Below is a small trained network, with its code and all its weights. Each question gives an input and a class and asks what happens when units are switched off, that is, made to give their printed mean instead of their output.

import numpy as np


def w(rows, s, z=0):
    codes = np.array(rows[::2]) - 128.0
    scale = np.full(codes.shape[1], s)
    scale[-1] = z or s
    return codes * scale


def norm(h):
    return h / np.sqrt((h * h).mean(-1, keepdims=True) + 1e-5)


def f(y):
    return np.maximum(y, 0)


def log_softmax(a):
    a = a - a.max(-1, keepdims=True)
    return a - np.log(np.exp(a).sum(-1, keepdims=True))


def net(x, mask):
    res = np.array(x, float).reshape(1, 5) / 4 @ E
    u = 0
    for l in range(3):
        y = f(norm(res) @ A[l][:, :-1].T + A[l][:, -1])
        res = res + np.where(mask[u : u + 8], y, B[l][:, -1]) @ B[l][:, :-1]
        u += 8
    return log_softmax(norm(res)[-1] @ U[:, :-1].T + U[:, -1])


A, B = {}, {}
E = w([
[75,85,88,124,76,181,143,77,69,162],'x0',
[154,153,187,113,84,133,196,86,139,94],'x1',
[137,204,119,102,184,171,124,98,90,112],'x2',
[121,90,113,12,107,56,106,99,131,161],'x3',
[103,127,178,184,142,94,95,69,109,113],'x4',
],0.011)
A[0] = w([
[154,43,193,201,151,140,84,44,96,93,31],'0.n1',
[179,55,69,93,134,193,225,218,109,81,1],'0.n2',
[106,185,82,163,210,163,208,98,91,96,99],'0.n3',
[83,141,190,118,69,189,152,103,132,164,116],'0.n4',
[85,109,188,97,118,83,220,161,116,154,235],'0.n5',
[95,147,2,196,28,157,103,114,78,34,87],'0.n6',
[140,208,174,144,83,98,91,221,129,71,129],'0.n7',
[124,75,112,242,72,103,184,194,138,107,102],'0.n8',
],0.0081,0.003)
B[0] = w([
[80,241,103,143,102,89,147,116,199,195,214],'0.n1',
[55,255,119,148,107,106,154,107,208,193,209],'0.n2',
[184,56,189,88,52,159,16,145,160,127,215],'0.n3',
[203,101,118,153,167,111,193,100,86,176,212],'0.n4',
[173,108,113,133,88,158,101,86,208,117,225],'0.n5',
[142,97,207,134,230,127,197,159,105,193,235],'0.n6',
[140,59,126,136,181,167,219,67,87,240,209],'0.n7',
[165,60,160,62,61,149,12,128,165,93,255],'0.n8',
],0.0082,0.0059)
A[1] = w([
[63,80,86,163,126,181,223,109,69,140,70],'1.n1',
[182,146,162,151,211,70,169,198,187,67,76],'1.n2',
[54,157,164,223,136,53,130,71,93,64,26],'1.n3',
[133,224,132,111,139,186,119,136,58,58,110],'1.n4',
[141,113,128,206,42,137,120,191,138,106,184],'1.n5',
[145,161,139,153,90,103,237,126,112,20,36],'1.n6',
[44,98,31,195,192,114,60,227,93,125,5],'1.n7',
[123,181,71,125,75,147,217,248,125,96,51],'1.n8',
],0.012,0.0028)
B[1] = w([
[141,96,132,172,221,67,184,115,132,148,219],'1.n1',
[77,66,102,172,157,131,178,88,38,189,214],'1.n2',
[90,190,118,133,85,146,104,187,139,195,181],'1.n3',
[87,50,114,125,105,190,52,98,144,109,162],'1.n4',
[106,74,124,188,178,150,105,174,182,77,253],'1.n5',
[180,142,82,140,66,144,162,155,103,88,155],'1.n6',
[249,164,107,134,37,118,167,103,105,107,233],'1.n7',
[65,160,115,116,83,190,137,179,163,189,170],'1.n8',
],0.015,0.0049)
A[2] = w([
[126,110,131,28,132,27,74,96,162,67,38],'2.n1',
[180,171,176,146,52,141,247,91,128,12,3],'2.n2',
[99,159,191,210,82,38,50,79,93,108,151],'2.n3',
[195,169,138,168,208,192,127,106,203,80,192],'2.n4',
[110,236,84,150,106,125,130,130,186,201,52],'2.n5',
[86,144,122,9,111,48,169,108,101,120,88],'2.n6',
[189,71,139,108,174,77,101,155,201,151,220],'2.n7',
[165,158,120,58,196,211,58,66,92,133,138],'2.n8',
],0.012,0.0018)
B[2] = w([
[139,115,199,200,176,150,34,207,86,72,182],'2.n1',
[238,175,3,107,89,85,78,138,63,122,188],'2.n2',
[125,139,58,32,127,195,201,194,188,144,187],'2.n3',
[110,155,150,84,138,72,79,210,10,131,214],'2.n4',
[119,214,166,88,174,100,121,120,154,112,215],'2.n5',
[110,135,178,214,151,198,99,229,91,129,189],'2.n6',
[102,178,101,88,118,129,164,6,119,97,254],'2.n7',
[109,102,116,130,80,57,160,89,229,72,187],'2.n8',
],0.012,0.0088)
U = w([
[75,252,119,91,141,162,155,202,189,205,158],'0',
[250,173,68,128,64,104,136,138,50,108,167],'1',
[97,77,138,175,211,97,216,82,49,190,195],'2',
[109,118,205,176,169,162,42,233,48,85,162],'3',
[85,66,118,123,91,137,79,88,207,58,141],'4',
[142,198,175,94,182,72,118,89,110,100,2],'5',
],0.012,0.0029)

Each question gives the input, the list of numbers given to net, and the class t.
The units are the neurons (one row each of A and B). Each row of codes is followed by its name. A weight is (code - 128) times the scale printed after its matrix; where a second scale follows, it is the last column's (A, B and U).
mask holds one flag per neuron, layer by layer. A switched-off neuron (its flag False) gives its mean, the last column of its row in B, instead of its output. The means were averaged over made-up inputs and are rounded, as every weight is.
A unit's drop is (log p(t) with every unit on - log p(t) with that unit switched off) / (log p(t) with every unit on - log p(t) with every unit switched off).
The circuit of an input: a set's keep is (log p(t) with only the set's units on - log p(t) with every unit switched off) / (log p(t) with every unit on - log p(t) with every unit switched off). Starting from the 12 units with the biggest drops (on a tie, the unit counted first), units are removed one at a time, each time the one whose removal leaves the highest keep (on an exact tie, the one counted first), for as long as the keep stays at least 0.8.
circuit, biggest first: the units of the circuit, biggest drop first
k most important neurons: the k neurons with the biggest drops, biggest first
top k neurons in layer l: the k neurons of layer l with the biggest drops, biggest first
input [7,6,7,-7,-3], class 2: circuit, biggest first : [1.n1]
input [-2,5,8,-6,1], class 4: 2 most important neurons : [1.n4, 2.n8]
input [7,-8,3,7,6], class 1: 4 most important neurons : [1.n7, 0.n7, 0.n8, 0.n4]
input [-8,-6,-7,4,-7], class 2: 2 most important neurons : [1.n2, 0.n1]
input [6,6,-3,-7,-1], class 3: 3 most important neurons : [1.n5, 0.n8, 1.n7]
input [-1,-8,-4,8,2], class 1: 4 most important neurons : [1.n7, 0.n8, 0.n3, 2.n7]
input [0,6,-4,1,6], class 0: 4 most important neurons : [0.n1, 1.n3, 1.n7, 2.n3]
input [-3,5,6,5,-2], class 4: 3 most important neurons : [2.n8, 1.n4, 1.n7]
input [-5,-6,-7,-5,-5], class 4: top 3 neurons in layer 2 : [2.n2, 2.n7, 2.n6]
input [-8,1,-4,-6,1], class 2: 2 most important neurons : [1.n2, 0.n7]
input [-6,-3,3,-2,6], class 0: 2 most important neurons : [1.n3, 0.n6]
input [1,1,-5,6,-6], class 0: 3 most important neurons : [0.n8, 0.n2, 0.n3]
input [1,-2,5,5,-2], class 3: top 3 neurons in layer 2 : [2.n1, 2.n6, 2.n7]
input [-1,5,-8,-5,1], class 4: circuit, biggest first : [0.n8]
input [4,-5,-4,8,8], class 0: circuit, biggest first : [2.n3, 0.n7]
input [-1,0,7,-1,-5], class 4: circuit, biggest first : [1.n4, 2.n8]
input [4,-5,0,-3,0], class 1: top 3 neurons in layer 0 : [0.n7, 0.n4, 0.n5]
input [6,-8,4,5,-3], class 1: top 2 neurons in layer 0 : [0.n7, 0.n4]
input [-6,-3,0,7,6], class 3: top 2 neurons in layer 2 : [2.n1, 2.n6]
input [-5,-8,-8,-7,6], class 1: circuit, biggest first : [1.n7]
